Below is a small trained network, with its code and all its weights. Each question gives an input and a class and asks what happens when units are switched off, that is, made to give their printed mean instead of their output.

import numpy as np


def w(rows, s, z=0):
    codes = np.array(rows[::2]) - 128.0
    scale = np.full(codes.shape[1], s)
    scale[-1] = z or s
    return codes * scale


def norm(h):
    return h / np.sqrt((h * h).mean(-1, keepdims=True) + 1e-5)


def f(y):
    return np.maximum(y, 0)


def log_softmax(a):
    a = a - a.max(-1, keepdims=True)
    return a - np.log(np.exp(a).sum(-1, keepdims=True))


def net(x, mask):
    res = np.array(x, float).reshape(1, 5) / 4 @ E
    u = 0
    for l in range(4):
        y = f(norm(res) @ A[l][:, :-1].T + A[l][:, -1])
        res = res + np.where(mask[u : u + 7], y, B[l][:, -1]) @ B[l][:, :-1]
        u += 7
    return log_softmax(norm(res)[-1] @ U[:, :-1].T + U[:, -1])


A, B = {}, {}
E = w([
[3,117,133,35,192,71,151,57],'x0',
[123,126,34,72,48,118,68,138],'x1',
[179,76,29,177,130,97,228,81],'x2',
[187,127,136,170,201,101,19,69],'x3',
[150,141,183,102,111,127,135,86],'x4',
],0.006)
A[0] = w([
[161,109,144,88,109,165,202,224,125],'0.n1',
[69,110,139,88,167,114,152,118,51],'0.n2',
[130,161,116,123,195,98,114,118,94],'0.n3',
[132,188,106,148,184,146,179,109,96],'0.n4',
[151,161,161,132,168,115,154,149,25],'0.n5',
[115,128,194,169,254,146,187,206,2],'0.n6',
[161,118,73,164,119,139,155,126,122],'0.n7',
],0.0097,0.0026)
B[0] = w([
[65,108,120,126,142,220,114,31,233],'0.n1',
[147,2,118,124,148,151,122,137,223],'0.n2',
[148,108,123,194,155,206,132,118,194],'0.n3',
[133,163,143,42,26,72,121,106,189],'0.n4',
[165,194,32,92,112,104,144,181,161],'0.n5',
[193,199,152,31,120,112,149,117,255],'0.n6',
[122,122,198,124,101,100,114,137,220],'0.n7',
],0.0068,0.005)
A[1] = w([
[120,119,189,98,158,177,77,163,122],'1.n1',
[232,184,118,219,194,70,1,81,103],'1.n2',
[51,37,174,95,160,83,157,116,112],'1.n3',
[141,63,153,191,70,15,211,108,114],'1.n4',
[136,192,100,93,71,25,127,149,254],'1.n5',
[146,87,88,115,52,124,85,113,82],'1.n6',
[229,109,129,143,185,170,100,129,127],'1.n7',
],0.0066,0.0026)
B[1] = w([
[93,89,122,165,124,22,115,254,182],'1.n1',
[3,112,142,109,109,215,238,94,255],'1.n2',
[160,67,116,141,130,170,111,115,199],'1.n3',
[127,102,200,151,168,58,81,194,182],'1.n4',
[225,248,129,136,184,56,84,152,174],'1.n5',
[171,204,121,76,164,109,102,138,172],'1.n6',
[150,115,116,76,37,172,167,147,198],'1.n7',
],0.0073,0.007)
A[2] = w([
[90,122,166,143,115,37,151,199,113],'2.n1',
[206,66,122,222,106,17,182,9,130],'2.n2',
[10,180,105,133,108,155,153,96,135],'2.n3',
[92,183,48,146,91,121,71,123,169],'2.n4',
[173,145,189,179,100,2,20,131,99],'2.n5',
[127,110,80,217,154,137,123,89,2],'2.n6',
[105,175,151,134,110,166,102,151,97],'2.n7',
],0.0059,0.0026)
B[2] = w([
[101,196,99,200,100,125,46,199,183],'2.n1',
[19,159,52,197,99,111,18,208,242],'2.n2',
[92,108,109,89,203,138,234,104,251],'2.n3',
[226,147,135,116,185,126,163,3,194],'2.n4',
[108,158,88,120,164,211,151,123,191],'2.n5',
[130,99,233,81,56,145,167,149,134],'2.n6',
[122,115,111,196,133,48,108,91,195],'2.n7',
],0.0072,0.0033)
A[3] = w([
[123,125,83,239,119,64,140,95,139],'3.n1',
[171,86,64,71,173,110,26,76,209],'3.n2',
[171,124,104,118,13,219,170,193,112],'3.n3',
[223,127,255,124,71,10,228,104,116],'3.n4',
[79,120,168,153,133,148,150,66,5],'3.n5',
[26,192,188,144,148,113,42,237,58],'3.n6',
[182,139,160,221,125,248,83,121,93],'3.n7',
],0.006,0.003)
B[3] = w([
[58,156,114,182,56,172,61,166,167],'3.n1',
[232,151,247,135,138,79,196,172,252],'3.n2',
[122,81,210,165,184,140,123,80,238],'3.n3',
[156,161,66,123,178,117,87,132,214],'3.n4',
[28,80,90,79,65,98,218,80,168],'3.n5',
[114,143,1,202,35,111,78,149,239],'3.n6',
[117,32,175,237,163,75,138,110,182],'3.n7',
],0.0066,0.0041)
U = w([
[38,113,139,97,166,186,219,62,112],'0',
[57,215,71,216,110,54,55,254,5],'1',
[232,244,176,70,226,57,167,122,79],'2',
[129,61,198,172,211,96,145,138,240],'3',
],0.008,0.0019)

Each question gives the input, the list of numbers given to net, and the class t.
The units are the neurons (one row each of A and B). Each row of codes is followed by its name. A weight is (code - 128) times the scale printed after its matrix; where a second scale follows, it is the last column's (A, B and U).
mask holds one flag per neuron, layer by layer. A switched-off neuron (its flag False) gives its mean, the last column of its row in B, instead of its output. The means were averaged over made-up inputs and are rounded, as every weight is.
A unit's drop is (log p(t) with every unit on - log p(t) with that unit switched off) / (log p(t) with every unit on - log p(t) with every unit switched off).
The circuit of an input: a set's keep is (log p(t) with only the set's units on - log p(t) with every unit switched off) / (log p(t) with every unit on - log p(t) with every unit switched off). Starting from the 12 units with the biggest drops (on a tie, the unit counted first), units are removed one at a time, each time the one whose removal leaves the highest keep (on an exact tie, the one counted first), for as long as the keep stays at least 0.8.
circuit, biggest first: the units of the circuit, biggest drop first
top k neurons: the k neurons with the biggest drops, biggest first
top k neurons in layer l: the k neurons of layer l with the biggest drops, biggest first
input [7,5,0,0,-3], class 3: top 3 neurons in layer 0	0.n2, 0.n6, 0.n4
input [4,-5,8,-7,5], class 1: circuit, biggest first	2.n2, 1.n2
input [-4,-8,-3,0,6], class 2: circuit, biggest first	0.n6
input [6,-7,4,1,0], class 2: circuit, biggest first	0.n6, 1.n2
input [0,-5,-4,5,-4], class 0: top 3 neurons	1.n2, 0.n3, 0.n7
input [2,-7,3,7,3], class 0: top 2 neurons	1.n2, 0.n3
input [2,8,2,-7,-1], class 2: circuit, biggest first	1.n2, 2.n4, 1.n5
input [8,5,-4,-5,-7], class 3: top 2 neurons	1.n2, 0.n2
input [6,5,-1,-5,-5], class 3: circuit, biggest first	1.n2, 0.n2, 1.n3
input [6,-5,-3,-4,1], class 3: circuit, biggest first	0.n2, 1.n2
input [-5,-5,-3,-3,-2], class 2: top 3 neurons	0.n6, 1.n2, 2.n2
input [3,2,-1,2,6], class 3: top 2 neurons in layer 1	1.n2, 1.n5
input [2,0,6,5,8], class 1: top 4 neurons	2.n2, 0.n4, 1.n4, 0.n1
input [-8,5,2,-1,0], class 3: circuit, biggest first	3.n3
input [7,0,5,0,-8], class 3: top 3 neurons	0.n2, 1.n3, 1.n1
input [-1,7,3,-5,-3], class 2: top 2 neurons in layer 1	1.n2, 1.n6
input [0,3,4,0,-2], class 1: circuit, biggest first	1.n4, 2.n1, 0.n7
input [-7,-2,8,0,3], class 1: top 2 neurons	2.n2, 1.n4
input [-6,4,3,-4,-2], class 3: top 2 neurons	1.n2, 0.n1
input [-5,-6,-4,7,1], class 0: circuit, biggest first	1.n2
input [7,2,2,-6,6], class 3: top 3 neurons	1.n2, 0.n2, 1.n3
input [4,8,5,6,6], class 2: top 2 neurons in layer 1	1.n5, 1.n6
input [7,5,4,0,-3], class 3: top 3 neurons in layer 0	0.n2, 0.n6, 0.n4
input [5,-4,-6,0,-4], class 1: top 3 neurons	1.n1, 3.n6, 2.n1
input [-4,0,-5,-8,-4], class 0: top 2 neurons	0.n1, 2.n3
input [-7,7,-5,3,-4], class 2: top 3 neurons	2.n4, 2.n2, 1.n6
